Here is a tiny trained network, its code and every weight. The questions are about switching its units off for an input and a class, where a switched-off unit gives its printed mean instead of its output.

import numpy as np


def w(rows, s, z=0):
    codes = np.array(rows[::2]) - 128.0
    scale = np.full(codes.shape[1], s)
    scale[-1] = z or s
    return codes * scale


def f(y):
    return np.maximum(y, 0)


def log_softmax(a):
    a = a - a.max(-1, keepdims=True)
    return a - np.log(np.exp(a).sum(-1, keepdims=True))


def net(x, mask):
    res = np.array(x, float).reshape(1, 3) / 4 @ E
    y = f(res @ A[0][:, :-1].T + A[0][:, -1])
    res = res + np.where(mask, y, B[0][:, -1]) @ B[0][:, :-1]
    return log_softmax(res[-1] @ U[:, :-1].T + U[:, -1])


A, B = {}, {}
E = w([
[111,90,48,7,71,215,76],'x0',
[2,77,211,93,108,203,126],'x1',
[115,180,200,107,45,82,227],'x2',
],0.012)
A[0] = w([
[157,180,203,206,129,14,180,102],'neuron 0',
[108,124,79,39,59,174,125,70],'neuron 1',
[53,99,162,197,204,232,65,187],'neuron 2',
[168,90,10,163,190,168,65,253],'neuron 3',
[61,103,126,46,112,212,122,202],'neuron 4',
[196,157,135,195,139,49,143,237],'neuron 5',
[39,151,235,59,32,139,170,212],'neuron 6',
[190,151,25,85,119,116,110,176],'neuron 7',
],0.012,0.0039)
B[0] = w([
[84,114,209,233,98,71,188,251],'neuron 0',
[119,181,178,117,35,108,149,208],'neuron 1',
[95,28,109,50,154,42,118,217],'neuron 2',
[131,213,85,64,159,67,144,245],'neuron 3',
[173,63,176,113,50,132,99,221],'neuron 4',
[90,122,127,212,133,79,133,226],'neuron 5',
[124,90,187,145,181,250,144,234],'neuron 6',
[170,193,111,161,85,155,89,215],'neuron 7',
],0.02,0.022)
U = w([
[102,118,204,101,139,237,173,69],'0',
[84,34,163,127,86,139,101,75],'1',
[142,189,38,199,141,93,106,1],'2',
[157,178,155,80,53,149,116,236],'3',
[63,111,101,99,183,58,120,58],'4',
[49,106,151,250,143,105,181,151],'5',
],0.012,0.0027)

Each question gives the input, the list of numbers given to net, and the class t.
The units are the neurons (one row each of A and B). Each row of codes is followed by its name. A weight is (code - 128) times the scale printed after its matrix; where a second scale follows, it is the last column's (A, B and U).
mask holds one flag per neuron, in row order. A switched-off neuron (its flag False) gives its mean, the last column of its row in B, instead of its output. The means were averaged over made-up inputs and are rounded, as every weight is.
A unit's drop is (log p(t) with every unit on - log p(t) with that unit switched off) / (log p(t) with every unit on - log p(t) with every unit switched off).
The circuit of an input: a set's keep is (log p(t) with only the set's units on - log p(t) with every unit switched off) / (log p(t) with every unit on - log p(t) with every unit switched off). Starting from all 8 units, units are removed one at a time, each time the one whose removal leaves the highest keep (on an exact tie, the one counted first), for as long as the keep stays at least 0.8.
units of the circuit, in order: the units of the circuit, biggest drop first
unit that matters most: the unit with the biggest drop
top k neurons: the k neurons with the biggest drops, biggest first
drop of u: that unit's drop, to one decimal
input [0,7,-5], class 1: unit that matters most : neuron 4
input [3,-3,5], class 0: units of the circuit, in order : neuron 0; neuron 3; neuron 5; neuron 4
input [-1,2,4], class 0: top 2 neurons : neuron 6; neuron 5
input [4,5,-8], class 4: top 2 neurons : neuron 2; neuron 3
input [-6,-7,-8], class 2: top 2 neurons : neuron 3; neuron 6
input [-5,6,-1], class 1: top 3 neurons : neuron 2; neuron 5; neuron 3
input [4,-5,1], class 2: top 2 neurons : neuron 4; neuron 6
input [-3,4,6], class 0: top 3 neurons : neuron 6; neuron 5; neuron 2
input [7,-1,6], class 0: top 2 neurons : neuron 6; neuron 3
input [8,4,-8], class 3: top 2 neurons : neuron 3; neuron 4
input [-5,5,-4], class 4: top 2 neurons : neuron 4; neuron 2
input [-1,6,-5], class 1: top 2 neurons : neuron 4; neuron 3
input [8,5,-6], class 3: top 2 neurons : neuron 1; neuron 3
input [-8,8,-4], class 1: units of the circuit, in order : neuron 2
input [6,-3,7], class 0: top 2 neurons : neuron 6; neuron 3
input [2,4,-7], class 4: top 2 neurons : neuron 2; neuron 3
input [-5,7,0], class 1: drop of neuron 2 : 0.8
input [-3,-5,-7], class 2: drop of neuron 7 : 0.0
input [-2,-2,-8], class 4: drop of neuron 2 : 0.2
input [8,-8,1], class 3: units of the circuit, in order : neuron 1
input [6,5,7], class 0: drop of neuron 6 : 1.6
